[128 = 0]

[131 128 114 123 104 134 105  85 141 151 135 115 160  94 144 121 150 110
 128 184 156 107 135 211  97 136 152 126  99 133 147 149  88] : Sase
[152 112 107 115 107 128  71 199 138 142 127 142 139  90 154 128 148 116
 124 130 119 108 158 163 111 126 150 132  71 113 152 114 108] : Sase
[136 112 134 112 107 114 108 170 157 127 139  97 188 122 179 118 180  97
 123  58 108 111 144 112 114 132 104 123  82 105 134 126 121] : Der
[136 123 138 131  93 127 104 161 125 121 125 134 128  99 144 146 137 119
 135 150 150 125 113 232 102 109 158 147 147 134 134 115 125] : Sase
[118 123 109 135 119 177 113 102 161 105 128 149 145  98 138 135  97  92
 107 183 127 127 151 149 142 130 171 103 130 125 144 149 112] : navim
[106 114 100 132 139 118 102  91 160 114 125 136 171 107 150 117 146  87
 105 210 135 117 158 191 110 139 136 115  99 131 138 171  62] : navim
[147 108 108 111 138 146 105 110 158 125 143 113 149 137 165 130 140 109
 141 183 171  94 122 204 123  99 160 118 138 132 141 170  81] : Sase
[140 111 115 113 104 134 122 126 141 119 137 117 172 168 179 120 175  89
 122  77 139 113 140 110  95 124 140 112 130 124 119 161 100] : Der
[109 132 122 123 146 115 114  87 153 118 145 109 118 134 153 137 144 107
 124 146 139 121 117 199 111 125 144 119 149 123 118 172 108] : Sase
[203 125 117  88 104 142  84 103 115 141 110 105 120  47 153 139 163 174
 125 252 137  95 130 227 111 112 138 129  81 115 148 121  99] : Sase
[123  84 141 112  96 140 135 127 177 120 122 139 167 224 201 128 174 123
 146  75 132 117 117 120 100 121 172 100 166 112 132 147 115] : Der
[121  93 135  74 120 149 130 104 159 121 128 114 133 179 149  85 185 112
 116  64 131 125 119 109 102 113 118 127 158 131 132 129 132] : Der
[140  53 126  97 124 138 109 136 141 122 156 111 170 166 175 131 185  38
 116  70 141 108 126 108 103 119 155 118 122 123 137 132 106] : Der
[123 133 118 129 130 118  86 158 134 125 148 116 159  68 111 150 104 106
  98 129 108 144 144 148 126 140 156 119  30 137 124 113 100] : navim
[105 120  81  93 118 127  96 102 143 123 106 119 149  53 112 135 137 100
 108 153 120 112 183 161 125 154 148 112  83 133 120 143 101] : navim
[131 104 107  97 123 124  91  83 146 160 134 121 156  48 127 145 128 108
 109 159 112  87 176 165 133 137 148 107  63 132 148 144  92] : navim
[159 150 124 156 124 131  96 161 138 126 131 123 138 120 144  99 135 123
 119 208 167  85 124 216 120 136 148 145  94 116 153 137 111] : Sase
[130  86 138 106 114 120 115 107 170 129 137 111 156 211 182 124 202  98
 141  80 102 107 120 131  99 117 157 103 160 120 153 159 108] : Der
[114 113 119 115 132 122 103  67 151 121 115 142 155  79 121 131 104  93
 111 177 162  87 153 150 131 188 166 119 102 144 144 161  90] : navim
[161 121 130 132 122 137  81 161 130 139 122 133 143 110 141 110 157 127
 147 114 141 127 107 209 108 116 151 124 101 108 133 131 122] : Sase
[126 132 114 162 103 106  77 210 160 127 125 124 158  83 163 136 134  91
 114 182  98  93 177 132 124 135 162 118  22 124 142 143  85] : navim
[102 111 165  94 128 128 137  58 194 138 130 136 173 208 165 110 201  94
 128 128 149  75  90 166  91 108 139  93 203 127 147 175 116] : Der
[135 137 132 154 118 127  67 172 154 175 139 109 161 120 153 120 164 105
 141 145 152  99 116 190 111 119 150 140  74 104 144 117  98] : Sase
[116 131 100 108 125 136 127  67 163 103 134 152 147  67  88 140 125  92
  99 184 144 109  69 184 147 100 160 102 122 142 130 162 106] : navim
[122 129 124 121 127 125 107 134 163 116 133 109 157 146 137 119 166 111
 140 144 121  89 137 173  88 107 164 115 186 124 121 122 122] : Sase
[131 107 107 131 126 121  93 109 162 128 130 129 144  91 124 142 118  81
  99 185 135  59 176 174 128 134 168 103  72 116 136 217 108] : navim
